Here is a tiny trained network, its code and every weight. The questions are about switching its units off for an input and a class, where a switched-off unit gives its printed mean instead of its output.

import numpy as np


def w(rows, s, z=0):
    codes = np.array(rows[::2]) - 128.0
    scale = np.full(codes.shape[1], s)
    scale[-1] = z or s
    return codes * scale


def f(y):
    return np.maximum(y, 0)


def log_softmax(a):
    a = a - a.max(-1, keepdims=True)
    return a - np.log(np.exp(a).sum(-1, keepdims=True))


def net(x, mask):
    res = np.array(x, float).reshape(1, 3) / 4 @ E
    y = f(res @ A[0][:, :-1].T + A[0][:, -1])
    res = res + np.where(mask, y, B[0][:, -1]) @ B[0][:, :-1]
    return log_softmax(res[-1] @ U[:, :-1].T + U[:, -1])


A, B = {}, {}
E = w([
[172,251,114,61],'x0',
[121,61,212,9],'x1',
[254,55,55,101],'x2',
],0.0079)
A[0] = w([
[152,144,90,249,255],'N1',
[147,196,106,87,238],'N2',
[156,84,78,92,68],'N3',
[93,163,74,161,162],'N4',
[153,196,83,47,186],'N5',
[78,141,153,152,101],'N6',
[150,202,115,69,169],'N7',
[166,64,112,143,129],'N8',
[136,116,197,85,134],'N9',
[30,120,153,109,141],'N10',
[136,194,122,188,224],'N11',
[89,137,45,207,130],'N12',
[136,89,152,196,45],'N13',
[63,117,122,137,57],'N14',
[191,83,27,99,105],'N15',
[157,98,197,84,129],'N16',
[109,14,167,196,53],'N17',
[100,35,123,160,53],'N18',
[96,149,195,165,105],'N19',
[133,113,213,93,167],'N20',
[203,81,98,91,191],'N21',
[157,177,123,221,228],'N22',
[61,183,179,122,110],'N23',
[86,72,102,163,49],'N24',
[102,72,180,52,108],'N25',
[60,55,124,131,85],'N26',
],0.012,0.0009)
B[0] = w([
[96,41,146,35,254],'N1',
[95,57,224,197,220],'N2',
[114,179,53,108,197],'N3',
[141,88,79,81,200],'N4',
[59,148,222,137,243],'N5',
[155,194,52,150,190],'N6',
[42,117,255,178,230],'N7',
[97,180,84,159,199],'N8',
[204,85,80,86,210],'N9',
[94,114,48,114,220],'N10',
[140,92,121,113,218],'N11',
[181,89,98,69,235],'N12',
[109,134,203,154,183],'N13',
[77,189,87,129,176],'N14',
[102,187,60,187,246],'N15',
[176,87,109,78,217],'N16',
[72,115,184,200,247],'N17',
[72,119,157,197,215],'N18',
[161,185,47,180,200],'N19',
[177,107,116,81,216],'N20',
[94,175,83,165,236],'N21',
[220,30,140,95,229],'N22',
[114,179,57,77,235],'N23',
[74,130,204,157,190],'N24',
[199,90,107,99,245],'N25',
[70,51,138,173,206],'N26',
],0.0064,0.0079)
U = w([
[248,32,96,88,162],'0',
[103,140,199,186,233],'1',
[139,225,11,160,2],'2',
],0.011,0.00077)

Each question gives the input, the list of numbers given to net, and the class t.
The units are the neurons (one row each of A and B). Each row of codes is followed by its name. A weight is (code - 128) times the scale printed after its matrix; where a second scale follows, it is the last column's (A, B and U).
mask holds one flag per neuron, in row order. A switched-off neuron (its flag False) gives its mean, the last column of its row in B, instead of its output. The means were averaged over made-up inputs and are rounded, as every weight is.
A unit's drop is (log p(t) with every unit on - log p(t) with that unit switched off) / (log p(t) with every unit on - log p(t) with every unit switched off).
The circuit of an input: a set's keep is (log p(t) with only the set's units on - log p(t) with every unit switched off) / (log p(t) with every unit on - log p(t) with every unit switched off). Starting from the 12 units with the biggest drops (on a tie, the unit counted first), units are removed one at a time, each time the one whose removal leaves the highest keep (on an exact tie, the one counted first), for as long as the keep stays at least 0.8.
circuit, biggest first: the units of the circuit, biggest drop first
most important unit: the unit with the biggest drop
top k neurons: the k neurons with the biggest drops, biggest first
drop when u is switched off: that unit's drop, to one decimal
input [2,-3,5], class 2: circuit, biggest first => N15
input [5,4,7], class 2: circuit, biggest first => N15, N21
input [0,3,-3], class 0: top 2 neurons => N15, N21
input [2,4,-4], class 0: top 2 neurons => N15, N21
input [-4,6,-7], class 2: circuit, biggest first => N19, N23, N10
input [5,-3,-4], class 1: circuit, biggest first => N7, N2
input [6,6,8], class 2: circuit, biggest first => N15, N21
input [7,-6,-7], class 1: top 2 neurons => N7, N2
input [7,-8,6], class 0: top 3 neurons => N22, N1, N12
input [-7,5,3], class 1: top 2 neurons => N17, N18
input [0,2,-3], class 2: top 2 neurons => N22, N1
input [6,7,-6], class 0: top 3 neurons => N9, N25, N20
input [4,-8,8], class 0: top 3 neurons => N22, N1, N12
input [-8,1,8], class 1: most important unit => N17
input [4,-1,7], class 2: drop when N15 is switched off => 0.1
input [7,5,7], class 1: drop when N7 is switched off => 0.4
input [6,2,8], class 2: drop when N15 is switched off => 0.3
